Here is a tiny trained network, its code and every weight. The questions are about switching its units off for an input and a target symbol, where a switched-off unit gives its printed mean instead of its output.

import numpy as np


def w(rows, s, z=0):
    codes = np.array(rows[::2]) - 128.0
    scale = np.full(codes.shape[1], s)
    scale[-1] = z or s
    return codes * scale


def f(y):
    return y / 2 * (1 + np.tanh(0.7978845608 * (y + 0.044715 * y**3)))


def softmax(a):
    e = np.exp(a - a.max(-1, keepdims=True))
    return e / e.sum(-1, keepdims=True)


def log_softmax(a):
    a = a - a.max(-1, keepdims=True)
    return a - np.log(np.exp(a).sum(-1, keepdims=True))


def net(x, mask):
    ids = ['ΔΞΣΨΩβεζηθλμπτφ'.index(c) for c in x.split()]
    T = len(ids)
    res = E[ids] + P[:T]
    u = 0
    for l in range(3):
        r = res
        for j in range(3):
            rows = slice(2 * j, 2 * j + 2)
            q, k, v = (r @ M[l][rows].T for M in (Q, K, V))
            z = softmax(np.where(np.tri(T) > 0, q @ k.T / 2**0.5, -1e9)) @ v
            o = O[l][rows]
            res = res + np.where(mask[u + j], z, o[:, -1]) @ o[:, :-1]
        u += 3
        y = f(res @ A[l][:, :-1].T + A[l][:, -1])
        res = res + np.where(mask[u : u + 4], y, B[l][:, -1]) @ B[l][:, :-1]
        u += 4
    return log_softmax(res[-1] @ U[:, :-1].T + U[:, -1])


Q, K, V, O, A, B = {}, {}, {}, {}, {}, {}
E = w([
[85,95,154,157,106,48,101,111,103,95],'Δ',
[148,170,136,103,124,159,135,49,166,90],'Ξ',
[171,173,50,200,71,40,161,112,97,126],'Σ',
[86,156,91,78,172,168,55,172,180,115],'Ψ',
[138,79,111,233,184,126,85,179,157,102],'Ω',
[102,192,97,127,103,176,96,100,68,130],'β',
[218,146,97,97,167,120,107,149,195,73],'ε',
[185,167,104,129,52,94,51,80,103,95],'ζ',
[151,117,102,189,181,65,128,51,183,144],'η',
[191,103,178,191,83,133,144,106,90,57],'θ',
[144,144,116,68,88,61,144,93,136,162],'λ',
[89,201,154,180,140,150,98,200,78,85],'μ',
[72,110,179,166,142,145,104,7,173,79],'π',
[108,109,172,99,48,175,69,184,168,120],'τ',
[150,119,188,156,98,46,150,127,227,91],'φ',
],0.014)
P = w([
[159,102,215,131,128,187,68,128,137,254],'0',
[95,186,124,180,102,185,95,130,204,61],'1',
[85,181,122,190,89,149,77,127,197,61],'2',
[86,181,136,212,69,138,44,120,200,63],'3',
[92,98,151,86,148,38,118,164,113,52],'4',
[102,109,155,83,146,62,102,152,120,68],'5',
[103,109,148,77,131,69,101,136,134,80],'6',
[118,139,179,86,116,96,50,114,151,125],'7',
[140,138,190,84,119,85,30,100,141,153],'8',
[122,182,137,118,123,100,76,109,192,96],'9',
[134,186,147,127,118,105,61,102,190,95],'10',
[134,194,149,151,99,112,28,92,185,111],'11',
],0.0074)
Q[0] = w([
[195,197,2,148,191,145,166,192,131,127],'0.h0',
[59,205,118,188,65,130,70,65,130,105],'0.h0',
[63,85,102,100,160,206,195,186,166,186],'0.h1',
[154,175,105,145,111,108,4,115,141,80],'0.h1',
[132,126,128,161,82,129,92,121,150,115],'0.h2',
[114,55,112,62,163,109,191,148,81,83],'0.h2',
],0.0096)
K[0] = w([
[184,102,15,45,134,79,18,216,225,61],'0.h0',
[177,57,190,124,20,100,98,153,67,222],'0.h0',
[84,127,107,111,115,86,245,109,156,23],'0.h1',
[251,121,226,133,199,113,67,166,106,254],'0.h1',
[165,92,194,111,142,93,100,57,132,203],'0.h2',
[112,147,37,180,75,216,189,138,210,73],'0.h2',
],0.0066)
V[0] = w([
[138,91,83,170,121,97,120,89,136,191],'0.h0',
[164,68,141,131,160,150,148,52,121,100],'0.h0',
[135,108,195,66,105,193,86,136,129,180],'0.h1',
[163,97,154,111,140,142,180,64,143,172],'0.h1',
[140,154,119,210,112,204,139,79,230,58],'0.h2',
[129,253,134,94,120,136,51,63,50,147],'0.h2',
],0.0074)
O[0] = w([
[75,123,173,116,138,158,197,126,180,190,173],'0.h0',
[79,155,96,180,77,76,186,143,179,162,138],'0.h0',
[115,92,2,132,175,113,157,108,215,66,253],'0.h1',
[166,119,111,87,237,61,77,31,56,154,132],'0.h1',
[203,208,122,125,133,214,70,91,170,227,207],'0.h2',
[99,45,140,83,58,235,144,151,157,123,139],'0.h2',
],0.0063,0.0033)
A[0] = w([
[95,207,134,114,126,159,88,158,63,126,254],'0.n0',
[108,150,56,74,82,183,134,81,2,97,108],'0.n1',
[130,233,167,199,174,152,80,201,178,148,21],'0.n2',
[95,142,120,196,136,117,65,130,141,120,37],'0.n3',
],0.0075,0.0061)
B[0] = w([
[128,92,85,150,150,87,195,124,255,129,254],'0.n0',
[118,146,188,186,131,116,50,203,185,235,114],'0.n1',
[149,54,108,145,79,155,184,100,169,138,153],'0.n2',
[145,67,122,59,233,112,165,136,116,136,157],'0.n3',
],0.0085,0.0033)
Q[1] = w([
[96,125,96,210,83,160,76,53,169,98],'1.h0',
[119,171,155,142,193,188,145,75,114,162],'1.h0',
[97,70,85,206,82,134,160,35,179,57],'1.h1',
[56,107,77,120,125,154,112,86,124,127],'1.h1',
[164,148,154,95,115,201,166,202,52,154],'1.h2',
[156,1,162,128,127,105,190,91,232,25],'1.h2',
],0.0079)
K[1] = w([
[128,61,125,79,134,125,80,127,97,183],'1.h0',
[148,130,171,100,166,143,136,90,122,60],'1.h0',
[147,80,169,123,83,124,88,101,118,176],'1.h1',
[165,122,116,131,121,124,134,134,112,139],'1.h1',
[87,174,142,138,115,85,183,120,161,74],'1.h2',
[114,112,145,72,192,182,2,81,43,149],'1.h2',
],0.0098)
V[1] = w([
[173,237,41,56,169,167,211,156,110,79],'1.h0',
[111,139,174,35,139,130,87,156,171,106],'1.h0',
[240,132,181,118,130,182,120,253,97,164],'1.h1',
[164,65,104,192,101,180,96,85,85,77],'1.h1',
[68,150,109,116,172,198,153,157,121,220],'1.h2',
[146,125,126,127,97,158,74,40,90,174],'1.h2',
],0.0072)
O[1] = w([
[97,11,90,169,52,141,124,2,116,125,1],'1.h0',
[194,100,9,44,177,108,156,147,144,141,135],'1.h0',
[225,66,153,91,54,65,78,111,110,118,9],'1.h1',
[100,177,148,67,13,133,33,211,152,96,138],'1.h1',
[179,102,89,187,180,145,157,143,139,113,67],'1.h2',
[124,155,82,166,99,95,75,101,98,149,145],'1.h2',
],0.0077,0.0073)
A[1] = w([
[210,50,144,181,93,120,86,174,164,145,126],'1.n0',
[105,147,145,138,164,159,179,189,117,123,3],'1.n1',
[131,201,86,136,184,165,2,235,176,128,187],'1.n2',
[170,190,71,104,14,45,209,161,87,173,172],'1.n3',
],0.0062,0.0044)
B[1] = w([
[148,101,168,147,146,188,171,18,176,42,127],'1.n0',
[160,211,96,68,152,157,108,112,76,138,135],'1.n1',
[114,40,162,147,31,43,196,43,57,142,254],'1.n2',
[105,36,152,207,136,144,1,148,159,143,139],'1.n3',
],0.0075,0.014)
Q[2] = w([
[112,171,115,101,131,154,134,62,147,74],'2.h0',
[166,131,101,101,123,176,147,164,75,205],'2.h0',
[62,177,192,162,41,81,122,57,254,135],'2.h1',
[69,92,130,114,138,79,190,144,153,162],'2.h1',
[126,113,132,103,78,132,161,47,111,145],'2.h2',
[101,144,149,215,107,30,175,94,142,57],'2.h2',
],0.0091)
K[2] = w([
[143,215,94,114,126,149,127,86,147,163],'2.h0',
[74,98,88,167,85,68,221,182,133,103],'2.h0',
[123,80,233,84,144,194,114,151,12,244],'2.h1',
[142,40,213,216,145,167,122,114,90,161],'2.h1',
[122,149,177,140,160,138,116,59,145,194],'2.h2',
[254,81,170,127,151,88,44,81,78,158],'2.h2',
],0.007)
V[2] = w([
[90,74,129,254,164,50,96,190,93,103],'2.h0',
[52,69,128,107,139,175,213,148,135,227],'2.h0',
[118,169,175,114,80,85,228,160,60,124],'2.h1',
[148,107,79,122,112,132,111,221,49,198],'2.h1',
[151,55,111,242,153,189,110,135,94,96],'2.h2',
[191,150,128,62,128,34,199,116,171,177],'2.h2',
],0.0059)
O[2] = w([
[127,112,77,144,173,118,1,108,165,41,176],'2.h0',
[141,113,120,197,68,81,136,195,141,100,122],'2.h0',
[174,51,121,172,165,167,140,79,83,90,254],'2.h1',
[102,82,146,128,144,66,194,63,161,158,74],'2.h1',
[146,182,100,131,109,118,202,70,122,66,75],'2.h2',
[163,107,141,66,147,136,63,177,86,215,225],'2.h2',
],0.0078,0.0087)
A[2] = w([
[99,193,237,212,170,163,123,133,116,174,101],'2.n0',
[201,126,131,49,156,144,201,188,58,141,4],'2.n1',
[69,106,54,150,207,109,148,116,117,171,98],'2.n2',
[90,103,41,111,112,214,110,99,1,136,174],'2.n3',
],0.0068,0.015)
B[2] = w([
[103,156,63,162,117,127,118,106,180,76,154],'2.n0',
[131,119,143,227,43,118,5,34,97,153,118],'2.n1',
[121,129,78,106,137,137,139,151,114,155,149],'2.n2',
[91,93,77,99,102,171,139,111,59,148,254],'2.n3',
],0.013,0.0041)
U = w([
[61,141,151,85,152,81,160,191,72,73,230],'Δ',
[158,187,176,97,103,195,217,108,105,190,172],'Ξ',
[136,130,71,224,93,153,94,154,135,144,33],'Σ',
[119,59,66,58,119,144,153,129,207,103,46],'Ψ',
[141,28,200,172,165,169,184,129,104,108,118],'Ω',
[129,155,159,183,73,141,198,113,105,226,96],'β',
[254,106,102,50,110,88,158,100,102,86,46],'ε',
[142,104,177,87,53,88,90,59,130,121,2],'ζ',
[198,152,105,117,203,103,142,84,136,162,172],'η',
[194,178,178,131,85,227,132,182,55,50,170],'θ',
[152,138,141,73,134,209,78,170,171,185,189],'λ',
[112,125,88,118,133,173,194,234,186,90,130],'μ',
[54,129,156,129,152,210,113,43,173,94,117],'π',
[96,79,199,93,26,196,115,202,161,110,54],'τ',
[177,151,222,136,129,93,148,152,204,109,193],'φ',
],0.0078,0.0069)

Each question gives the input, a string of symbols that net reads in full, and the target symbol t.
The units are the heads (2 rows each of Q, K, V and O) and the neurons (one row each of A and B). Each row of codes is followed by its name. A weight is (code - 128) times the scale printed after its matrix; where a second scale follows, it is the last column's (O, A, B and U).
mask holds one flag per unit, layer by layer, with each layer's heads first. A switched-off unit (its flag False) gives its mean, the last column of its rows in O or B, instead of its output. The means were averaged over made-up inputs and are rounded, as every weight is.
A unit's drop is (log p(t) with every unit on - log p(t) with that unit switched off) / (log p(t) with every unit on - log p(t) with every unit switched off).
The circuit of an input: a set's keep is (log p(t) with only the set's units on - log p(t) with every unit switched off) / (log p(t) with every unit on - log p(t) with every unit switched off). Starting from the 12 units with the biggest drops (on a tie, the unit counted first), units are removed one at a time, each time the one whose removal leaves the highest keep (on an exact tie, the one counted first), for as long as the keep stays at least 0.8.
circuit, biggest first: the units of the circuit, biggest drop first
most important unit: the unit with the biggest drop
k most important neurons: the k neurons with the biggest drops, biggest first
heads that matter: for each layer, one digit per head in row order, 1 if its drop is at least 0.15 and else 0, layers parted by /
input Δ Σ Δ ζ Δ Δ Δ Ξ φ Δ Δ φ, target Ω: 2 most important neurons => 1.n2; 0.n0
input θ Δ Ξ, target ζ: circuit, biggest first => 1.h1; 1.n2
input Δ λ Ξ φ Ψ Σ φ π Δ, target Ω: circuit, biggest first => 1.h0; 2.h1; 0.h2; 1.h2
input Δ τ Ψ, target Ω: circuit, biggest first => 1.n2; 2.h1; 1.h0
input μ θ Δ, target τ: most important unit => 0.n0
input Σ Ω Ω Δ Δ Ψ, target φ: heads that matter => 010 / 000 / 000
input Δ Δ Δ θ Σ, target Ω: heads that matter => 001 / 100 / 010
input ζ ζ Ω η Δ, target ζ: circuit, biggest first => 0.h2; 1.h1; 1.n2; 1.h2
input Ξ ε φ Δ Δ θ μ, target β: circuit, biggest first => 2.h0; 0.n0; 0.h2; 1.n2
input τ Δ ε θ, target ε: circuit, biggest first => 1.h1; 1.h0
input Δ Ξ Σ φ Σ Ψ π φ θ Ψ, target Ψ: heads that matter => 000 / 100 / 000
input Ψ Δ θ Σ Δ Δ μ, target μ: 2 most important neurons => 0.n0; 0.n2
input π Δ Δ π ε Ξ Ψ Ω, target Σ: circuit, biggest first => 1.h2; 0.h2; 0.n2
input ε Δ φ, target Ξ: heads that matter => 000 / 110 / 101
input ζ θ Δ λ π, target ζ: circuit, biggest first => 1.h1; 1.h2
input Δ φ Σ μ μ, target Ω: circuit, biggest first => 2.h1; 1.h0; 1.n2
input φ φ ε Δ τ Δ, target λ: most important unit => 2.h2
input Σ Ω π β Δ θ φ Δ Δ Δ π ε, target φ: 3 most important neurons => 0.n0; 2.n3; 1.n3
input Δ φ Ψ ζ π μ ε ζ ζ η, target Ω: 2 most important neurons => 0.n0; 1.n2
input φ φ Σ, target η: circuit, biggest first => 0.h2; 1.h1
input Δ Δ ε, target Ω: circuit, biggest first => 1.n2; 2.h1; 1.h0
input θ Σ Ω ζ, target ζ: heads that matter => 000 / 010 / 000
input Σ φ ζ Ξ Δ Σ, target φ: most important neuron => 2.n3
input φ Δ Σ Ψ Δ, target λ: heads that matter => 001 / 100 / 001
input θ Ψ Ω Ξ θ, target θ: circuit, biggest first => 1.n0; 2.h1; 1.h1
input Δ Δ Ω, target Ω: circuit, biggest first => 1.n2; 2.h1; 1.h0
input Δ λ Δ β θ ζ, target Ω: 2 most important neurons => 1.n2; 1.n3
input θ Σ Δ Ψ θ Ψ Δ Σ Ψ Δ Δ, target π: 2 most important neurons => 0.n0; 1.n2
input β Σ Δ, target ε: 2 most important neurons => 0.n1; 1.n2
input Σ Δ φ Δ Δ Ω θ, target φ: heads that matter => 011 / 000 / 000
